Below are the code and all the weights of a small trained network. Each question names an input and a target symbol and asks about switching units off, where a switched-off unit gives its printed mean instead of its output.

import numpy as np


def w(rows, s, z=0):
    codes = np.array(rows[::2]) - 128.0
    scale = np.full(codes.shape[1], s)
    scale[-1] = z or s
    return codes * scale


def norm(h):
    return h / np.sqrt((h * h).mean(-1, keepdims=True) + 1e-5)


def f(y):
    return np.maximum(y, 0)


def softmax(a):
    e = np.exp(a - a.max(-1, keepdims=True))
    return e / e.sum(-1, keepdims=True)


def log_softmax(a):
    a = a - a.max(-1, keepdims=True)
    return a - np.log(np.exp(a).sum(-1, keepdims=True))


def net(x, mask):
    ids = ['ΠΨαγδεζηθλμξστφ'.index(c) for c in x.split()]
    T = len(ids)
    res = E[ids] + P[:T]
    u = 0
    for l in range(3):
        q, k, v = (norm(res) @ M[l].T for M in (Q, K, V))
        z = softmax(np.where(np.tri(T) > 0, q @ k.T / 3**0.5, -1e9)) @ v
        res = res + np.where(mask[u], z, O[l][:, -1]) @ O[l][:, :-1]
        u += 1
        y = f(norm(res) @ A[l][:, :-1].T + A[l][:, -1])
        res = res + np.where(mask[u : u + 4], y, B[l][:, -1]) @ B[l][:, :-1]
        u += 4
    return log_softmax(norm(res)[-1] @ U[:, :-1].T + U[:, -1])


Q, K, V, O, A, B = {}, {}, {}, {}, {}, {}
E = w([
[171,202,138,188,72,102,189,189,130],'Π',
[127,180,54,133,111,127,122,90,217],'Ψ',
[173,138,160,71,143,143,137,162,195],'α',
[133,99,123,137,103,215,116,71,114],'γ',
[197,193,145,118,152,145,142,65,151],'δ',
[111,133,186,78,106,102,56,185,91],'ε',
[99,138,85,83,173,160,179,132,164],'ζ',
[115,118,80,221,151,128,143,156,131],'η',
[115,142,189,152,171,131,118,86,108],'θ',
[149,127,8,66,102,85,145,164,121],'λ',
[196,204,82,186,174,169,68,166,83],'μ',
[54,130,198,174,57,93,148,123,173],'ξ',
[119,129,108,109,77,43,102,126,67],'σ',
[150,156,151,115,106,107,146,124,32],'τ',
[121,180,78,163,127,130,96,38,108],'φ',
],0.016)
P = w([
[108,111,172,109,103,59,2,207,130],'0',
[122,137,167,102,112,95,42,147,116],'1',
[138,145,146,108,105,108,66,117,106],'2',
[142,151,127,107,108,121,84,90,98],'3',
[162,156,115,118,113,146,105,70,99],'4',
[163,170,103,120,122,169,127,49,101],'5',
[159,172,100,125,123,186,131,42,94],'6',
],0.0064)
Q[0] = w([
[101,146,183,199,130,149,115,125,117],'L0H1',
[80,2,84,181,130,119,136,155,152],'L0H1',
[124,172,110,177,136,191,114,178,155],'L0H1',
],0.016)
K[0] = w([
[103,171,183,233,92,163,105,122,126],'L0H1',
[118,123,108,139,215,3,144,161,155],'L0H1',
[146,178,110,202,157,253,152,158,184],'L0H1',
],0.012)
V[0] = w([
[103,113,165,255,174,105,125,47,95],'L0H1',
[174,42,115,104,106,158,127,139,127],'L0H1',
[130,33,34,143,49,139,110,85,161],'L0H1',
],0.0058)
O[0] = w([
[125,80,95,198,146,172,150,110,114,6],'L0H1',
[75,101,100,77,106,177,130,92,112,59],'L0H1',
[1,102,88,73,141,245,105,53,131,55],'L0H1',
],0.0051,0.0016)
A[0] = w([
[107,92,184,109,142,143,187,115,48,18],'L0N1',
[125,32,231,97,78,104,245,79,209,56],'L0N2',
[79,3,116,173,129,177,111,205,114,138],'L0N3',
[35,39,197,60,235,157,254,161,179,5],'L0N4',
],0.0091,0.0024)
B[0] = w([
[175,87,129,123,121,67,124,196,98,194],'L0N1',
[65,66,53,198,49,44,230,47,134,254],'L0N2',
[10,44,117,104,207,160,185,164,74,252],'L0N3',
[46,255,141,95,185,92,33,241,40,215],'L0N4',
],0.0065,0.0015)
Q[1] = w([
[168,4,130,130,161,136,130,127,174],'L1H1',
[55,107,127,140,90,147,117,95,63],'L1H1',
[176,105,192,110,100,126,129,180,154],'L1H1',
],0.018)
K[1] = w([
[156,64,100,159,218,23,70,128,189],'L1H1',
[76,91,199,144,44,158,90,121,86],'L1H1',
[158,128,167,136,172,2,148,147,146],'L1H1',
],0.013)
V[1] = w([
[149,184,2,118,207,146,103,151,141],'L1H1',
[105,120,94,189,146,23,139,78,179],'L1H1',
[128,80,110,135,178,58,71,171,106],'L1H1',
],0.0094)
O[1] = w([
[138,187,146,150,165,193,110,175,236,189],'L1H1',
[74,119,113,127,84,253,89,52,161,3],'L1H1',
[59,174,158,121,115,242,123,141,51,13],'L1H1',
],0.0057,0.00062)
A[1] = w([
[123,99,66,71,116,192,152,111,145,129],'L1N1',
[129,84,206,212,146,140,52,40,140,5],'L1N2',
[159,13,197,91,85,109,148,150,217,86],'L1N3',
[165,128,251,221,136,136,149,129,170,49],'L1N4',
],0.013,0.0028)
B[1] = w([
[131,59,179,216,101,88,75,178,127,210],'L1N1',
[95,107,59,2,153,142,193,125,111,196],'L1N2',
[163,201,89,31,162,144,179,184,167,207],'L1N3',
[78,81,153,200,226,31,142,123,72,254],'L1N4',
],0.0094,0.0058)
Q[2] = w([
[70,58,16,105,190,88,103,116,115],'L2H1',
[120,201,159,155,3,223,57,120,142],'L2H1',
[161,99,79,57,195,80,74,71,97],'L2H1',
],0.016)
K[2] = w([
[105,128,7,216,146,107,137,98,161],'L2H1',
[94,99,154,33,121,98,24,154,100],'L2H1',
[193,130,70,187,124,164,140,38,113],'L2H1',
],0.014)
V[2] = w([
[124,60,251,83,108,40,181,114,195],'L2H1',
[195,93,118,121,144,197,189,247,46],'L2H1',
[239,86,175,50,254,138,25,90,111],'L2H1',
],0.011)
O[2] = w([
[122,157,198,139,103,177,178,213,124,253],'L2H1',
[139,121,57,154,166,195,207,60,162,215],'L2H1',
[91,173,101,50,30,255,63,117,111,35],'L2H1',
],0.0075,0.0024)
A[2] = w([
[127,83,147,102,190,75,201,107,146,1],'L2N1',
[9,142,201,152,160,142,119,96,241,39],'L2N2',
[174,105,223,86,160,90,172,171,114,137],'L2N3',
[61,170,238,114,184,175,113,62,167,31],'L2N4',
],0.015,0.0024)
B[2] = w([
[124,158,186,21,128,159,117,164,99,227],'L2N1',
[107,175,41,200,8,135,179,128,119,153],'L2N2',
[172,122,79,158,103,173,121,88,203,251],'L2N3',
[56,95,246,145,161,93,139,50,167,157],'L2N4',
],0.012,0.011)
U = w([
[170,136,195,194,155,53,202,198,142,149],'Π',
[102,167,77,205,7,98,130,91,210,43],'Ψ',
[170,137,112,54,127,175,163,149,240,176],'α',
[146,8,167,140,121,165,107,131,123,197],'γ',
[99,116,231,155,134,146,111,25,170,194],'δ',
[119,164,212,106,52,187,65,187,81,121],'ε',
[10,235,134,136,154,102,144,151,153,84],'ζ',
[47,46,66,189,144,187,184,185,114,201],'η',
[116,92,176,47,245,103,171,132,52,82],'θ',
[137,83,98,154,116,59,23,224,193,74],'λ',
[148,184,89,187,230,181,43,158,95,144],'μ',
[59,80,124,96,35,41,237,127,142,3],'ξ',
[119,118,146,119,114,1,78,101,50,181],'σ',
[189,149,118,150,87,153,201,56,34,88],'τ',
[119,109,29,109,169,122,90,24,162,118],'φ',
],0.009,0.0029)

Each question gives the input, a string of symbols that net reads in full, and the target symbol t.
The units are the heads (3 rows each of Q, K, V and O) and the neurons (one row each of A and B). Each row of codes is followed by its name. A weight is (code - 128) times the scale printed after its matrix; where a second scale follows, it is the last column's (O, A, B and U).
mask holds one flag per unit, layer by layer, with each layer's heads first. A switched-off unit (its flag False) gives its mean, the last column of its rows in O or B, instead of its output. The means were averaged over made-up inputs and are rounded, as every weight is.
A unit's drop is (log p(t) with every unit on - log p(t) with that unit switched off) / (log p(t) with every unit on - log p(t) with every unit switched off).
The circuit of an input: a set's keep is (log p(t) with only the set's units on - log p(t) with every unit switched off) / (log p(t) with every unit on - log p(t) with every unit switched off). Starting from the 12 units with the biggest drops (on a tie, the unit counted first), units are removed one at a time, each time the one whose removal leaves the highest keep (on an exact tie, the one counted first), for as long as the keep stays at least 0.8.
units of the circuit, in order: the units of the circuit, biggest drop first
most important unit: the unit with the biggest drop
top k neurons: the k neurons with the biggest drops, biggest first
top k neurons in layer l: the k neurons of layer l with the biggest drops, biggest first
input Π τ γ σ, target α: units of the circuit, in order => (L1H1, L2N3, L1N4, L2H1)
input φ ε μ Ψ Ψ α γ, target λ: units of the circuit, in order => (L2H1, L1N1)
input Π γ γ α γ λ γ, target γ: units of the circuit, in order => (L1N1)
input Π Π η η θ, target θ: units of the circuit, in order => (L2N1, L1N4)
input λ η τ γ γ α γ, target θ: units of the circuit, in order => (L0H1, L1H1, L2N3)
input ξ λ γ τ ζ, target Π: units of the circuit, in order => (L0N2, L2H1)
input τ Ψ Π γ Π θ, target α: top 2 neurons in layer 0 => (L0N1, L0N2)
input σ ε Π τ ζ α ξ, target ξ: units of the circuit, in order => (L0N2, L2N1)
input φ ξ σ γ, target Π: top 4 neurons => (L0N2, L1N2, L0N3, L1N1)
input γ μ Ψ Π σ τ σ, target α: top 2 neurons => (L1N1, L2N3)
input α λ ξ ζ γ ζ α, target Π: units of the circuit, in order => (L2H1, L0N2)
input Π γ γ μ γ η, target θ: units of the circuit, in order => (L1H1, L2N1)
input τ γ τ σ τ η α, target θ: units of the circuit, in order => (L2H1, L2N1)
input σ α ξ Π δ, target δ: units of the circuit, in order => (L2H1, L2N4, L1N4, L0H1)
input γ φ σ ξ μ σ, target φ: units of the circuit, in order => (L2H1)
input γ Ψ θ, target λ: units of the circuit, in order => (L2H1, L0H1, L1H1, L2N3)
input σ Π γ η ε, target θ: top 3 neurons => (L0N3, L2N1, L1N1)
input σ γ γ α γ α, target ζ: top 3 neurons in layer 0 => (L0N4, L0N2, L0N1)
input α μ λ, target λ: top 2 neurons in layer 1 => (L1N1, L1N4)
input γ α η δ Π τ, target α: top 2 neurons => (L2N3, L0N3)
input Ψ φ λ η φ γ, target σ: top 4 neurons => (L0N3, L2N3, L1N1, L1N3)
input γ φ Π φ, target σ: most important unit => L2H1
input θ μ α Ψ, target Ψ: top 2 neurons => (L2N2, L1N3)
input γ α η φ θ λ, target σ: top 2 neurons => (L0N3, L2N3)
input ε μ μ α φ γ, target σ: top 2 neurons => (L2N3, L1N1)
input λ λ σ σ α γ, target η: top 2 neurons => (L1N1, L2N1)
